| 161 | 162 |  64 |
| 207 | 162 |  55 |
| 207 | 176 |  64 |
->
| 161 | 162 |  64 |

| 102 | 149 | 178 |
| 121 | 150 | 185 |
->
| 102 | 150 |

| 168 | 141 | 136 | 129 | 166 |
| 134 | 136 |  83 |  66 |  51 |
->
| 168 | 136 |

| 147 |  46 | 137 |
| 140 | 153 | 107 |
| 173 | 138 | 129 |
->
| 147 | 153 | 129 |

| 205 |  70 |
|  66 | 139 |
| 140 | 117 |
| 112 | 185 |
->
| 205 | 139 |

| 160 |  76 | 100 |  87 |  84 |
| 157 |  80 | 141 |  91 |  88 |
| 166 |  68 |  95 |  81 |  77 |
| 122 | 137 | 133 | 135 | 135 |
->
| 160 |  80 |  95 | 135 |

| 120 | 206 | 108 | 112 |
| 125 |  91 | 128 | 150 |
| 124 | 110 | 185 | 130 |
->
| 120 |  91 | 185 |
---
| 139 | 132 | 144 | 137 | 107 | 165 |  47 | 178 | 101 | 143 | 152 |  99 | 116 | 109 | 122 |
| 110 | 111 | 110 | 121 |  97 | 139 | 153 | 108 | 131 | 116 | 106 | 128 | 142 | 122 | 152 |
->
| 139 | 144 | 107 |  47 | 101 | 152 | 116 | 122 |
| 110 | 110 |  97 | 153 | 131 | 106 | 142 | 152 |

| 191 | 126 |  96 | 121 | 135 | 123 |  59 |
| 157 | 182 |  84 | 124 | 143 | 159 | 195 |
|  98 |  96 | 173 | 138 | 137 | 142 | 144 |
| 128 | 100 | 126 | 132 | 126 | 123 | 140 |
| 137 | 122 | 142 | 133 | 147 | 152 | 142 |
| 131 | 136 | 137 | 121 | 147 | 162 | 149 |
| 113 | 154 | 128 | 132 | 146 | 164 | 205 |
| 115 | 114 | 136 | 129 | 115 | 108 | 102 |
->
| 191 |  96 | 135 |  59 |
| 157 |  84 | 143 | 195 |
|  98 | 173 | 137 | 144 |
| 128 | 126 | 126 | 140 |
| 137 | 142 | 147 | 142 |
| 131 | 137 | 147 | 149 |
| 113 | 128 | 146 | 205 |
| 115 | 136 | 115 | 102 |

| 130 | 126 | 143 | 133 | 149 | 180 | 137 |
| 138 | 144 | 121 | 155 | 162 | 124 | 107 |
| 138 | 144 |  99 | 144 | 149 | 157 | 152 |
| 145 | 144 | 110 | 176 | 200 | 157 |  92 |
| 138 | 144 | 110 | 155 | 162 | 146 | 107 |
->
| 130 | 143 | 149 | 137 |
| 138 | 121 | 162 | 107 |
| 138 |  99 | 149 | 152 |
| 145 | 110 | 200 |  92 |
| 138 | 110 | 162 | 107 |

| 110 | 131 | 111 | 138 | 109 | 129 |
|  85 | 144 |  91 | 143 |  93 | 121 |
| 164 | 108 | 144 | 126 | 145 | 149 |
| 176 | 105 | 148 | 124 | 149 | 152 |
| 139 | 120 | 124 | 131 | 127 | 140 |
| 113 | 133 | 111 | 136 | 110 | 131 |
|  88 | 147 |  94 | 141 |  95 | 121 |
| 192 |  95 | 158 | 121 | 162 | 157 |
| 147 | 115 | 132 | 129 | 132 | 142 |
| 137 | 117 | 128 | 131 | 126 | 139 |
| 195 |  94 | 157 | 120 | 162 | 157 |
| 127 | 130 | 124 | 134 | 121 | 136 |
->
| 110 | 111 | 109 |
|  85 |  91 |  93 |
| 164 | 144 | 145 |
| 176 | 148 | 149 |
| 139 | 124 | 127 |
| 113 | 111 | 110 |
|  88 |  94 |  95 |
| 192 | 158 | 162 |
| 147 | 132 | 132 |
| 137 | 128 | 126 |
| 195 | 157 | 162 |
| 127 | 124 | 121 |

| 130 | 106 | 116 | 136 | 145 |  94 |
| 113 | 127 | 154 | 118 | 128 | 124 |
| 187 |  84 |  98 |  94 | 114 | 154 |
| 138 | 162 | 153 | 149 | 140 | 163 |
| 155 | 106 | 113 | 123 | 131 | 137 |
| 135 | 140 | 129 | 128 | 126 | 132 |
| 128 | 128 | 140 | 130 | 119 | 127 |
| 124 | 134 | 122 |  97 | 123 | 122 |
| 120 | 149 | 139 | 134 | 131 | 134 |
| 106 | 137 | 146 | 119 | 140 | 116 |
->
| 130 | 116 | 145 |
| 113 | 154 | 128 |
| 187 |  98 | 114 |
| 138 | 153 | 140 |
| 155 | 113 | 131 |
| 135 | 129 | 126 |
| 128 | 140 | 119 |
| 124 | 122 | 123 |
| 120 | 139 | 131 |
| 106 | 146 | 140 |

| 158 | 128 | 125 | 144 | 127 | 125 | 131 | 148 | 112 | 137 | 156 | 114 | 111 | 129 |
|  80 | 127 | 131 | 120 | 136 | 141 | 136 | 112 | 140 | 108 | 103 | 143 | 130 | 114 |
| 207 | 146 | 105 | 106 | 121 |  97 |  93 | 130 | 130 | 110 | 124 | 116 | 156 | 122 |
| 196 | 146 | 147 | 123 | 170 | 133 | 140 | 142 | 207 |  69 | 132 | 113 | 104 | 121 |
|  67 | 129 | 120 | 148 | 134 | 160 | 150 | 172 | 162 | 122 | 150 | 128 | 114 | 124 |
->
| 158 | 125 | 127 | 131 | 112 | 156 | 111 |
|  80 | 131 | 136 | 136 | 140 | 103 | 130 |
| 207 | 105 | 121 |  93 | 130 | 124 | 156 |
| 196 | 147 | 170 | 140 | 207 | 132 | 104 |
|  67 | 120 | 134 | 150 | 162 | 150 | 114 |
